-14; -7; -9; -9; -16; -8; 8; -6; 22; 14; -7; -2; 14; 8; 0; 10; -19; 4; 14; -9; 12; 2; 10; 11; -4; 10; 8; 5; 7; -5; 6; 4 => namen
6; 14; 44; 18; 11; 5; -4; 29; -19; -8; 0; 27; -13; -15; -9; -23; 7; 10; 0; 7; -2; -9; 8; 8; 19; -6; -3; 8; -13; -10; 1; -5 => Nofo
0; 2; 2; 8; 9; -1; -2; 3; -9; -13; 5; 14; 1; -12; -9; -7; 9; 6; 0; 18; -7; 4; -13; -3; -9; 9; 8; -2; -4; 11; -6; -14 => ziged
-6; -5; -15; -18; -20; -13; 2; 0; 10; -17; 8; 26; 10; 30; -2; 0; 6; 13; 2; 4; -23; 2; 27; 11; 4; 8; -7; 17; -8; 5; 8; 10 => pabe
3; 6; 11; -23; -9; -13; 9; -12; 3; -3; 3; 22; -6; -2; -5; 0; 1; -4; -5; -2; -6; -17; 7; 6; -18; 4; -2; 11; 1; 6; -15; 7 => nasir
8; 18; 32; -8; 1; -11; 4; 13; 5; 1; 4; 9; 0; -5; 8; -6; -4; 25; -4; 3; -8; -18; 37; -12; -5; 4; -4; 9; -22; 9; -9; -24 => ziged
-7; 8; 3; -12; -14; -4; 13; 30; 8; -12; -7; 8; -3; 15; -5; 2; -3; 22; 5; 3; -9; 7; 19; 9; 12; 7; -8; 5; -11; 3; 0; -5 => pid
5; -31; 21; 13; 42; -47; -26; 6; 33; -19; 16; 3; 29; 57; 27; -15; 26; 2; -7; 26; 7; 38; 15; 18; 35; -19; -33; -29; -58; 16; 3; -11 => Bunuf
-1; 7; -8; 10; -3; -1; 8; 5; -3; 1; -6; 7; 7; 33; 3; 11; 3; 18; 6; 23; 18; 21; 9; 4; 1; -2; -15; 9; -13; 12; 1; -16 => nupap
-18; 4; 0; 13; -3; -34; 6; 29; -14; -29; -23; -2; 38; 15; 1; -10; -6; 43; 17; 25; -28; 26; 16; 6; 20; -12; -15; -6; 6; 23; -2; 1 => namen
10; -1; -4; -2; -10; 18; -6; 12; 5; 3; -1; -15; -5; 21; 3; 9; 1; -14; -4; -2; 5; 16; 11; 8; 7; 5; -13; 17; -11; -17; 3; -1 => fulub
-9; -16; 57; 50; 18; -22; 12; 22; -14; -21; 1; -15; 0; 38; 13; 13; 30; -10; 0; -5; 72; 25; 2; -28; 29; -27; -27; 2; -12; 8; -6; 0 => nasir
-19; -20; 68; 2; 17; -19; 4; -45; -22; -44; -44; 5; 22; -10; 12; 8; 26; -27; -17; 17; 33; -8; -35; -15; 43; -58; -19; 26; 16; 0; -23; 47 => kovo
9; -10; -13; -22; -8; 8; -3; 3; 15; 10; 2; -10; -3; 9; 2; -10; 0; 9; -10; 6; -5; -11; 10; -6; -10; -12; -16; -15; -11; 13; -1; -12 => namen
0; 8; 20; 2; 4; -25; -15; -1; -1; -10; 11; 19; 1; 14; 10; -13; 2; -1; -1; 5; 0; 8; 12; -5; 12; -1; -12; 10; -38; 21; -3; -21 => namen
-8; -11; 8; -1; 17; -11; 4; -17; 51; 0; 26; 56; 24; 15; 14; -3; 11; 31; -2; 3; -18; -21; 35; 18; -31; 3; 6; 15; -18; -6; -9; -36 => nupap
13; 14; 2; -17; -9; -18; 2; 8; 21; 13; -11; -23; 27; 4; 9; 4; -21; 9; 6; -21; -37; -5; 32; -3; -6; -1; -6; 8; -7; 3; -16; -13 => fulub
18; 13; 9; 6; -20; 16; 13; -6; -31; -9; -18; -1; -3; -27; -17; 0; 0; 18; 6; 5; 8; 8; -17; -1; 3; -9; -2; -1; 5; 17; -2; 0 => Bunuf
-2; 5; -44; -15; -5; 8; 14; 14; 20; -4; 29; -19; -26; 37; 3; 12; 39; 1; -9; -15; -10; 21; 8; -25; -23; 18; -7; 13; -20; 26; 0; -25 => pela
7; -5; 0; 1; -6; 19; 5; -18; 5; 15; 4; 6; -6; -3; -7; -4; 6; 3; -3; 7; 7; 4; 1; 8; -12; -5; 2; 1; 0; -9; 10; 0 => Nofo
34; 17; -14; 3; -7; 25; 3; 15; -9; 7; -1; -43; 2; 5; -10; 27; -4; 15; 1; -17; 8; 28; 38; -2; -8; 5; -3; 0; 10; 2; 15; 10 => fulub
-4; -13; 17; 7; -13; -7; -7; 17; 9; -5; -8; -32; 7; 18; -9; -11; 0; -2; 5; -8; 24; 20; 22; 1; 19; -1; -12; 13; -16; -8; 9; -7 => Nofo
-11; 2; -6; 3; 12; -26; 7; 4; 25; -4; -5; 2; 20; 6; 3; 5; -6; 5; 12; -12; -2; 16; 6; 6; 5; -1; 9; 8; 1; -3; -7; -3 => mizas
4; 16; 9; -1; -21; -16; 5; -2; -4; 9; -8; -7; -5; 7; -2; 11; -18; 1; 12; -6; 26; 4; 20; 11; 16; 14; -4; 3; 3; 0; 11; 20 => pela
1; 2; -25; 2; -12; -16; 4; -3; -6; -38; -9; -5; 37; 31; -9; 13; -9; 20; 9; -18; -1; 29; 4; 15; 6; 6; -6; 10; 13; 18; 4; 38 => pabe
27; 17; 9; -6; -14; -13; 14; -30; -9; -4; 7; 31; -5; -27; -34; -8; 0; -6; 13; 32; 15; -2; -14; -1; -17; 31; 25; -18; 22; 13; -9; -12 => mizas
1; 7; 8; 9; 17; 0; -11; -2; -3; 0; 5; 9; 4; 12; 9; 3; 0; 0; -7; -2; 1; -10; 10; 5; 0; 0; -4; 13; -9; -1; -5; 4 => nupap
-5; 10; -10; -7; -1; 6; 6; 3; -12; 11; -9; -17; -12; -3; -5; 16; -8; -16; 2; -4; 9; -4; -1; -7; -4; -14; -18; -5; 9; -1; -8; 0 => fulub
3; -12; 46; 4; -6; -10; -13; 27; 0; -20; -12; 37; 16; -3; 4; -42; 27; 21; 5; 12; -81; -7; -3; 6; 13; -20; 10; 37; -33; -25; -12; -30 => ziged
17; 14; -39; -44; -23; 26; 30; -79; -16; 11; 11; 28; -30; -6; -2; 9; 7; 5; 5; 6; -2; -21; -35; -6; -48; 3; 4; -34; 31; 9; -9; 13 => kovo
-5; 4; 5; -7; -8; -12; 10; -6; -6; 1; -11; -2; 8; 12; 1; -1; -2; 5; 7; 11; -6; 13; 1; 2; 11; -5; 1; 6; 3; 5; 0; 10 => namen
-3; 1; 7; 6; 33; -3; -7; 22; -1; -24; 2; 0; 10; 7; 6; -2; 11; 5; -7; -11; -11; 6; -3; -6; 5; -14; -1; 8; -9; -1; -7; -1 => ziged
-37; 14; -5; 12; -3; -30; 19; 48; -10; -38; -7; 17; 17; 22; -8; 0; -10; 31; 7; -3; -17; 8; 31; 4; 33; 6; -16; 6; 4; 4; -5; 7 => kovo
9; 9; 31; 14; -14; 11; -15; -33; -32; 5; -13; -19; -13; -13; 10; 5; -11; 4; 10; 3; 55; -12; 14; 1; 17; -5; -12; -1; 10; -9; 23; 30 => pela
-2; 5; -5; 12; -8; -11; -5; 16; 5; -13; -6; -5; 11; 24; -3; 2; -6; 1; -5; 12; 18; 14; 13; 3; 12; 9; -18; 16; -14; 10; -3; -6 => mizas
-22; 15; 6; 42; 6; -22; 15; 37; -45; 21; 4; 11; -36; -14; -37; -25; -3; -19; 13; 71; -5; 20; -41; 3; 32; 23; 2; -52; -7; 11; -2; -26 => pid
3; 10; 35; 33; 37; -43; -26; 33; -6; -21; -9; -6; 29; -12; 15; 19; 0; 15; 22; -34; 15; 2; 13; -13; -17; -11; -9; -16; -8; 31; -14; 0 => nasir
0; 2; 6; 6; -8; 5; -3; 14; -6; -4; -7; -2; -10; -8; -8; 4; 3; 3; -2; 2; -5; 13; 0; 2; 6; -5; -4; 3; -14; 7; 4; -6 => pid
-2; 0; 2; 18; 0; -9; -5; 15; 6; 14; -1; 8; 18; -16; -11; -15; -15; 6; 9; -9; -39; -11; -4; 14; -4; 9; 14; 3; -4; -11; -5; -4 => pabe
5; 10; 17; -11; 5; 1; -2; -1; 5; -32; 5; 27; -3; 6; 1; 7; 21; 13; 0; 6; -5; 2; 3; 1; -17; 12; -2; 16; -17; 11; -9; -13 => pid
6; 16; 63; -28; -21; -18; 30; -21; 9; 11; 3; 74; -15; -8; 5; 23; 20; 1; 14; 63; 13; -7; 46; 18; -10; 22; 12; 38; -1; -1; -5; -24 => ziged
41; 16; -11; -62; -43; 14; 17; 20; 39; 28; 12; 18; -20; 1; -6; 6; -7; 26; -29; -11; -28; -30; 66; 13; -29; 22; -6; 18; -19; 25; -4; 2 => nasir
-11; 12; 8; -45; 0; -34; 0; -2; 31; 20; -1; 14; 4; -13; 3; 15; -41; -21; 8; -42; -1; -54; 17; -4; -6; 25; 26; -14; 20; -15; -12; 34 => ziged
-2; 18; 22; 11; 7; -17; 3; 4; -21; -11; 6; -12; 4; 4; -13; -22; -7; 19; 7; 11; 6; 2; 17; 0; 13; 18; 1; 1; -17; 11; -3; -16 => ziged
-8; -6; -1; 2; -5; -10; 2; 22; 1; -7; -5; -15; 11; 3; -1; -10; -1; 15; -5; -4; -16; -11; 17; 10; 1; -1; -14; 5; 2; 16; -9; 9 => nasir
8; 35; -6; -18; -3; -27; 14; -2; 9; 1; -2; 19; 8; 9; -6; 17; -4; 15; 9; 6; -12; 15; 30; -10; -12; 11; 7; 18; -11; 18; -6; -16 => mizas
-5; 15; 34; -21; -13; -29; -1; -28; 27; 22; 10; 5; -11; -11; -3; -8; -27; -8; -3; 4; 37; -9; 40; 4; -1; 34; 0; 4; -26; 6; -2; -9 => Nofo
-5; 1; 30; 18; 13; -16; 5; 0; 15; 1; -17; 22; 15; 4; 29; 19; 10; -11; 24; -5; 20; 17; -10; -16; 20; -25; 9; 27; -2; -13; -4; -16 => mizas
20; 9; 62; -11; -3; -17; 1; -39; 1; 22; 5; 6; -13; -5; 9; -2; -13; -22; -17; -4; 46; -35; 10; -10; 4; -5; -11; -8; -15; 13; -16; 14 => namen
-3; 11; -2; -2; -16; -10; 6; -6; -2; -8; -5; 16; 9; 13; 4; 20; -2; 5; 2; -2; -5; 3; 15; -11; -5; 5; -5; 10; -3; 7; -4; -1 => kovo
-13; -7; -5; -31; -3; -9; 9; -4; 6; -27; -7; 10; 3; 11; 6; 10; 28; 16; 8; 10; -17; 3; 6; -10; -23; -9; -5; 10; 7; 12; -11; -8 => ziged
0; 8; 11; -2; 13; 2; 4; -4; 14; 21; -4; 11; 7; -2; 1; -6; -4; -2; 1; -5; -14; 1; 1; 1; 4; -12; 12; 19; -15; -14; 2; -10 => Nofo
-4; 4; 5; 12; -18; 3; 13; -15; -9; -7; -28; -4; 22; -55; 1; 0; -10; 60; 43; -28; -9; 12; -5; -13; -5; -18; 26; -11; 20; 5; 12; -7 => Bunuf
-10; -2; 4; 10; -21; -12; 22; 34; -11; 4; -15; -28; -3; 35; -13; -2; -10; -4; -5; 25; 27; 19; 8; 20; 23; 12; -29; 6; -1; 8; -9; 13 => nasir
5; -11; -32; 14; -39; 22; -15; 5; -5; 28; -7; -40; -6; -3; -9; 1; -23; -20; -28; -27; -11; 1; -7; 11; -13; 4; -11; 22; -11; 6; 0; 19 => nasir
9; 12; 39; -1; 1; 0; 16; -10; 4; 1; 3; 3; -6; -18; -14; -3; 12; 22; -2; 0; 21; -10; 10; -10; -24; 6; 4; 4; -10; 19; -15; -17 => namen
14; 14; 7; -27; -24; -5; 12; 8; 3; -7; -2; 16; -3; 18; 2; -2; -8; 9; -9; -3; -14; -9; 23; -1; -8; 5; -11; 21; -7; 2; -12; 1 => nasir
28; 30; 9; -21; 8; -6; -17; -7; 2; 14; 9; -3; -10; -1; 24; 13; -6; 8; 4; -29; -13; 0; 28; -13; -34; 1; -2; 2; -24; 17; -6; -11 => namen
51; 61; -67; -40; -63; 17; 8; 24; -3; 45; -9; -9; -16; 25; -13; 12; -53; 0; 0; -9; -66; 58; 22; -13; -31; 25; 9; 47; -44; -3; -1; -64 => nupap
21; 27; 14; 8; 2; -6; 12; 9; 0; 13; 8; 20; 3; 30; 21; 22; 1; 28; -5; 22; 13; 8; 51; -1; -12; -9; -30; 12; -27; 30; -7; -36 => nupap
-88; -45; -43; -35; -4; -31; 16; 69; 6; -89; -47; -6; 15; -42; -18; -5; 41; 6; 37; 6; -72; 38; -22; 9; 3; -37; -13; 40; 55; 9; -29; -19 => pabe
-1; -1; -3; 10; 0; 2; -2; -1; 10; 3; -1; -5; 11; -9; -2; -5; -12; 3; -2; -10; -19; 7; -5; 13; 6; 1; 8; 6; -10; 2; 0; -7 => pid
0; 7; 11; 3; -10; -2; -3; 24; -10; 8; -21; -13; -3; 15; 1; 15; -1; -7; 4; 18; 5; 5; 11; 3; 9; -8; -28; 4; -8; -2; -6; 1 => fulub
-19; 1; -33; -27; -36; 25; 2; -3; -18; 0; -15; -3; -24; 6; -1; 18; 3; 7; 7; 1; 1; 1; 20; 10; 14; 1; -10; 18; 8; -8; 24; 30 => kovo
-3; -2; 4; -3; -4; 9; 4; -5; -1; 8; -12; 0; -12; -26; -6; 0; 16; 4; 5; -9; -19; -1; -22; -4; -18; -20; -3; -2; -2; 0; -14; -4 => fulub
18; 2; 19; -9; -7; -22; -8; -2; 16; 0; -13; 27; 7; -11; 9; 4; -6; -22; -6; 8; -6; 1; -1; -12; 6; -20; -3; 12; -7; 2; -15; -15 => mizas
18; 34; 13; -44; -26; -25; 6; -2; 32; 15; -10; 16; 4; 6; -2; 14; -27; 16; 12; -5; -7; 36; 55; 6; -11; 24; 13; 33; -30; -8; 9; -12 => Nofo
-14; 0; -13; -11; 9; -14; 7; -20; 10; -19; 7; 18; 23; 3; -2; 3; 2; 7; -1; -1; -31; -6; 4; 3; -14; 4; 7; 6; 6; 2; -10; -1 => Bunuf
-1; 1; 2; -4; 5; -10; 10; 5; 6; 9; -2; -2; 13; 16; 5; -6; -5; -3; 1; -12; -22; -3; 3; 13; 9; -4; 4; 19; -3; -7; -8; 9 => nasir
24; 25; -6; 12; -15; 12; 3; 16; -18; 16; -6; 20; -20; -34; -8; -4; -21; 9; -7; 10; -20; 9; -12; -7; -6; 6; 3; -20; -7; 2; -4; -13 => kovo
5; 10; 3; 9; -2; 5; -2; 18; -5; -1; -6; -10; 3; 16; -4; 9; 1; 4; -10; 7; -1; 4; 13; 3; -4; -2; -25; 6; -14; 5; -9; -2 => fulub
17; 32; -12; -6; -33; 2; 16; -2; -20; 17; -8; 15; -24; 3; -9; 21; -3; 15; 9; 14; 10; 24; 11; -4; -2; 4; -4; 6; -8; 16; 17; 2 => pela
-21; 6; -13; 27; -23; 7; 13; 0; -15; 6; -9; -13; -13; -26; -16; -6; 4; 34; 21; 9; 8; 12; -11; 4; -3; 22; 11; -5; 11; 8; 14; 4 => pela
